Here is a tiny trained network, its code and every weight. The questions are about switching its units off for an input and a target symbol, where a switched-off unit gives its printed mean instead of its output.

import numpy as np


def w(rows, s, z=0):
    codes = np.array(rows[::2]) - 128.0
    scale = np.full(codes.shape[1], s)
    scale[-1] = z or s
    return codes * scale


def f(y):
    return y / 2 * (1 + np.tanh(0.7978845608 * (y + 0.044715 * y**3)))


def softmax(a):
    e = np.exp(a - a.max(-1, keepdims=True))
    return e / e.sum(-1, keepdims=True)


def log_softmax(a):
    a = a - a.max(-1, keepdims=True)
    return a - np.log(np.exp(a).sum(-1, keepdims=True))


def net(x, mask):
    ids = ['ΔΘΣαγεζημφψω'.index(c) for c in x.split()]
    T = len(ids)
    res = E[ids] + P[:T]
    q, k, v = (res @ M[0].T for M in (Q, K, V))
    z = softmax(np.where(np.tri(T) > 0, q @ k.T / 4**0.5, -1e9)) @ v
    res = res + np.where(mask[0], z, O[0][:, -1]) @ O[0][:, :-1]
    y = f(res @ A[0][:, :-1].T + A[0][:, -1])
    res = res + np.where(mask[1:25], y, B[0][:, -1]) @ B[0][:, :-1]
    return log_softmax(res[-1] @ U[:, :-1].T + U[:, -1])


Q, K, V, O, A, B = {}, {}, {}, {}, {}, {}
E = w([
[65,196,186,61],'Δ',
[216,161,138,98],'Θ',
[157,146,90,61],'Σ',
[104,116,59,165],'α',
[44,145,241,127],'γ',
[157,96,146,222],'ε',
[184,148,120,193],'ζ',
[156,114,121,145],'η',
[113,65,131,180],'μ',
[168,106,140,1],'φ',
[102,93,82,89],'ψ',
[158,173,61,136],'ω',
],0.0096)
P = w([
[193,126,127,149],'0',
[96,63,119,16],'1',
[157,166,127,162],'2',
[86,67,124,10],'3',
[138,177,126,163],'4',
[76,71,126,9],'5',
[118,186,124,163],'6',
],0.014)
Q[0] = w([
[154,205,144,156],'h1',
[59,2,149,33],'h1',
[201,206,99,148],'h1',
[188,212,114,166],'h1',
],0.021)
K[0] = w([
[2,211,193,90],'h1',
[253,41,53,116],'h1',
[61,245,239,124],'h1',
[46,219,204,123],'h1',
],0.0088)
V[0] = w([
[173,211,89,168],'h1',
[127,107,217,52],'h1',
[99,64,178,208],'h1',
[79,88,3,97],'h1',
],0.014)
O[0] = w([
[181,185,166,121,254],'h1',
[32,144,106,111,51],'h1',
[107,35,211,171,61],'h1',
[186,74,5,138,98],'h1',
],0.015,0.0052)
A[0] = w([
[185,168,114,150,78],'n1',
[169,129,146,254,99],'n2',
[71,71,168,118,118],'n3',
[30,118,76,110,93],'n4',
[189,171,118,153,67],'n5',
[145,55,77,87,108],'n6',
[158,134,157,125,65],'n7',
[139,102,144,122,133],'n8',
[70,113,171,146,115],'n9',
[142,85,158,104,129],'n10',
[163,144,157,119,33],'n11',
[92,201,131,82,173],'n12',
[172,127,84,160,64],'n13',
[138,114,135,134,138],'n14',
[136,55,173,81,148],'n15',
[172,131,146,249,95],'n16',
[65,113,117,217,194],'n17',
[115,62,122,38,144],'n18',
[164,98,129,170,186],'n19',
[142,59,86,142,255],'n20',
[180,147,80,105,164],'n21',
[132,73,56,118,109],'n22',
[117,156,80,81,102],'n23',
[92,106,157,74,150],'n24',
],0.0098,0.0082)
B[0] = w([
[154,77,148,148,198],'n1',
[10,135,79,138,175],'n2',
[155,62,74,157,152],'n3',
[203,97,239,157,175],'n4',
[152,72,152,156,200],'n5',
[90,210,157,166,172],'n6',
[145,139,149,157,145],'n7',
[146,143,101,130,136],'n8',
[137,68,90,139,152],'n9',
[162,149,92,130,148],'n10',
[145,177,203,209,145],'n11',
[100,83,155,80,233],'n12',
[142,74,203,197,161],'n13',
[134,141,109,127,134],'n14',
[163,190,80,136,169],'n15',
[13,138,83,147,176],'n16',
[110,152,136,10,149],'n17',
[73,110,104,255,181],'n18',
[127,170,81,120,176],'n19',
[127,213,70,95,202],'n20',
[120,69,94,105,246],'n21',
[155,197,218,142,170],'n22',
[105,79,154,122,179],'n23',
[124,118,126,206,164],'n24',
],0.0078,0.012)
U = w([
[120,172,167,192,59],'Δ',
[71,211,163,38,137],'Θ',
[73,74,39,2,197],'Σ',
[202,226,59,85,171],'α',
[46,171,120,177,57],'γ',
[198,44,192,216,29],'ε',
[204,172,218,124,3],'ζ',
[124,131,141,138,251],'η',
[98,37,36,197,179],'μ',
[72,17,176,131,162],'φ',
[48,200,34,87,117],'ψ',
[217,25,146,55,122],'ω',
],0.0064,0.0035)

Each question gives the input, a string of symbols that net reads in full, and the target symbol t.
The units are the heads (4 rows each of Q, K, V and O) and the neurons (one row each of A and B). Each row of codes is followed by its name. A weight is (code - 128) times the scale printed after its matrix; where a second scale follows, it is the last column's (O, A, B and U).
mask holds one flag per unit, heads first, then neurons. A switched-off unit (its flag False) gives its mean, the last column of its rows in O or B, instead of its output. The means were averaged over made-up inputs and are rounded, as every weight is.
A unit's drop is (log p(t) with every unit on - log p(t) with that unit switched off) / (log p(t) with every unit on - log p(t) with every unit switched off).
The circuit of an input: a set's keep is (log p(t) with only the set's units on - log p(t) with every unit switched off) / (log p(t) with every unit on - log p(t) with every unit switched off). Starting from the 12 units with the biggest drops (on a tie, the unit counted first), units are removed one at a time, each time the one whose removal leaves the highest keep (on an exact tie, the one counted first), for as long as the keep stays at least 0.8.
circuit, biggest first: the units of the circuit, biggest drop first
k most important neurons: the k neurons with the biggest drops, biggest first
drop when u is switched off: that unit's drop, to one decimal
input Δ ζ Δ ψ α Σ ζ, target Θ: circuit, biggest first -> (h1, n12)
input γ φ α μ α ψ Σ, target φ: circuit, biggest first -> (h1, n20)
input γ α α α η, target φ: circuit, biggest first -> (h1, n9)
input μ γ Θ, target φ: circuit, biggest first -> (n4, h1)
input α Σ α Σ Σ γ ε, target φ: 2 most important neurons -> (n4, n17)
input ψ φ α ω, target ψ: circuit, biggest first -> (h1, n20, n6)
input Θ α μ ε, target Θ: circuit, biggest first -> (h1)
input γ α Σ α Θ, target φ: circuit, biggest first -> (h1, n9)
input Σ Θ ω Δ, target Σ: circuit, biggest first -> (h1, n12, n22)
input Θ Σ α ε ω γ α, target φ: circuit, biggest first -> (n4, h1)
input μ α η ζ, target μ: 3 most important neurons -> (n3, n18, n22)
input μ α Θ Θ, target μ: 2 most important neurons -> (n18, n3)
input α α ω, target ε: 2 most important neurons -> (n5, n1)
input Θ φ Δ ω, target Θ: circuit, biggest first -> (h1)
input ε Σ Σ Δ Θ Θ α, target Θ: 4 most important neurons -> (n4, n17, n22, n20)
input Σ Δ α α α α Θ, target Θ: 3 most important neurons -> (n4, n22, n17)
input η ω ζ Θ Θ α γ, target φ: 2 most important neurons -> (n9, n3)
input α α α ψ ω Θ, target α: drop when n20 is switched off -> 0.1
input ω ω α ε, target ω: drop when n10 is switched off -> 0.0
input α ω ψ Δ Σ, target Θ: most important neuron -> (n4)
input ε μ ψ, target α: drop when n12 is switched off -> 0.3
input Σ ζ α α η ω ε, target γ: 2 most important neurons -> (n2, n16)
